Below is a small trained network, with its code and all its weights. Each question gives an input and a class and asks what happens when units are switched off, that is, made to give their printed mean instead of their output.

import numpy as np


def w(rows, s, z=0):
    codes = np.array(rows[::2]) - 128.0
    scale = np.full(codes.shape[1], s)
    scale[-1] = z or s
    return codes * scale


def norm(h):
    return h / np.sqrt((h * h).mean(-1, keepdims=True) + 1e-5)


def f(y):
    return y / 2 * (1 + np.tanh(0.7978845608 * (y + 0.044715 * y**3)))


def log_softmax(a):
    a = a - a.max(-1, keepdims=True)
    return a - np.log(np.exp(a).sum(-1, keepdims=True))


def net(x, mask):
    res = np.array(x, float).reshape(1, 3) / 4 @ E
    u = 0
    for l in range(2):
        y = f(norm(res) @ A[l][:, :-1].T + A[l][:, -1])
        res = res + np.where(mask[u : u + 6], y, B[l][:, -1]) @ B[l][:, :-1]
        u += 6
    return log_softmax(norm(res)[-1] @ U[:, :-1].T + U[:, -1])


A, B = {}, {}
E = w([
[129,168,176,187,152,112,180,125,170],'x0',
[149,149,99,145,164,147,199,137,9],'x1',
[127,110,170,125,161,103,147,76,138],'x2',
],0.011)
A[0] = w([
[129,163,140,178,136,87,233,127,181,167],'0.n1',
[207,234,76,153,40,118,143,228,136,100],'0.n2',
[152,33,219,141,152,104,125,39,114,126],'0.n3',
[175,149,97,111,167,126,159,114,42,3],'0.n4',
[72,86,70,17,116,87,109,66,62,96],'0.n5',
[138,1,185,126,189,51,188,59,98,55],'0.n6',
],0.0068,0.0028)
B[0] = w([
[112,103,2,26,112,43,153,128,138,253],'0.n1',
[17,163,58,119,122,102,61,234,89,225],'0.n2',
[103,115,97,75,40,210,86,213,30,225],'0.n3',
[152,118,192,153,17,178,96,51,125,197],'0.n4',
[79,197,114,98,221,16,193,127,211,218],'0.n5',
[43,65,91,193,82,84,83,227,45,218],'0.n6',
],0.0074,0.0049)
A[1] = w([
[170,220,171,160,113,215,210,77,20,88],'1.n1',
[150,106,72,52,206,180,89,88,105,51],'1.n2',
[148,190,186,56,132,150,144,40,137,3],'1.n3',
[222,152,144,219,106,235,172,131,68,133],'1.n4',
[92,82,129,159,45,145,89,182,79,75],'1.n5',
[109,161,33,27,164,55,254,61,160,141],'1.n6',
],0.0082,0.0044)
B[1] = w([
[195,165,168,6,65,169,127,49,157,180],'1.n1',
[158,43,82,65,192,120,180,206,99,125],'1.n2',
[140,153,107,215,195,53,158,153,70,119],'1.n3',
[108,161,204,75,59,67,80,103,110,154],'1.n4',
[45,198,152,186,132,184,59,105,89,213],'1.n5',
[122,98,39,119,193,25,105,183,148,254],'1.n6',
],0.011,0.0077)
U = w([
[139,97,73,86,164,55,150,182,134,184],'0',
[160,148,161,69,30,145,99,82,187,244],'1',
[85,143,117,156,77,149,93,213,82,115],'2',
[88,161,82,173,165,101,116,100,126,124],'3',
[209,111,192,188,179,180,174,91,142,3],'4',
[192,107,166,175,164,160,199,74,149,3],'5',
[255,91,177,199,233,141,168,53,135,3],'6',
],0.012,0.0048)

Each question gives the input, the list of numbers given to net, and the class t.
The units are the neurons (one row each of A and B). Each row of codes is followed by its name. A weight is (code - 128) times the scale printed after its matrix; where a second scale follows, it is the last column's (A, B and U).
mask holds one flag per neuron, layer by layer. A switched-off neuron (its flag False) gives its mean, the last column of its row in B, instead of its output. The means were averaged over made-up inputs and are rounded, as every weight is.
A unit's drop is (log p(t) with every unit on - log p(t) with that unit switched off) / (log p(t) with every unit on - log p(t) with every unit switched off).
The circuit of an input: a set's keep is (log p(t) with only the set's units on - log p(t) with every unit switched off) / (log p(t) with every unit on - log p(t) with every unit switched off). Starting from all 12 units, units are removed one at a time, each time the one whose removal leaves the highest keep (on an exact tie, the one counted first), for as long as the keep stays at least 0.8.
circuit, biggest first: the units of the circuit, biggest drop first
most important unit: the unit with the biggest drop
k most important neurons of layer l: the k neurons of layer l with the biggest drops, biggest first
drop when u is switched off: that unit's drop, to one decimal
input [-3,7,6], class 1: most important unit : 0.n4
input [-5,2,7], class 2: 2 most important neurons of layer 0 : 0.n6, 0.n3
input [-4,6,3], class 1: circuit, biggest first : 0.n4, 1.n1
input [7,-5,-5], class 0: 2 most important neurons of layer 0 : 0.n1, 0.n3
input [-4,5,-4], class 1: 2 most important neurons of layer 0 : 0.n4, 0.n1
input [0,5,-5], class 1: 3 most important neurons of layer 0 : 0.n4, 0.n6, 0.n1
input [8,7,2], class 0: 2 most important neurons of layer 0 : 0.n1, 0.n3
input [4,3,8], class 2: circuit, biggest first : 0.n6, 0.n3
input [-6,-6,4], class 0: 3 most important neurons of layer 0 : 0.n5, 0.n4, 0.n6
input [-6,-5,8], class 2: 2 most important neurons of layer 1 : 1.n1, 1.n6
input [6,7,-6], class 1: 2 most important neurons of layer 1 : 1.n1, 1.n4
input [-4,-3,7], class 2: circuit, biggest first : 0.n3, 0.n6
input [7,-6,-1], class 0: 2 most important neurons of layer 0 : 0.n1, 0.n4
input [7,3,8], class 2: circuit, biggest first : 0.n6
input [-7,-1,-7], class 0: 3 most important neurons of layer 0 : 0.n5, 0.n6, 0.n3
input [-1,-5,6], class 2: 2 most important neurons of layer 0 : 0.n3, 0.n6
input [-5,-1,6], class 2: 2 most important neurons of layer 1 : 1.n5, 1.n6
input [7,-7,2], class 0: 2 most important neurons of layer 1 : 1.n5, 1.n1
input [0,-5,-2], class 1: 3 most important neurons of layer 0 : 0.n6, 0.n3, 0.n2
input [5,8,3], class 1: circuit, biggest first : 1.n1
input [-4,6,2], class 1: drop when 0.n4 is switched off : 1.1
input [-2,6,-3], class 1: drop when 1.n4 is switched off : 0.0
input [-2,-1,6], class 2: drop when 0.n3 is switched off : 0.1
input [5,1,7], class 2: drop when 0.n5 is switched off : 0.4
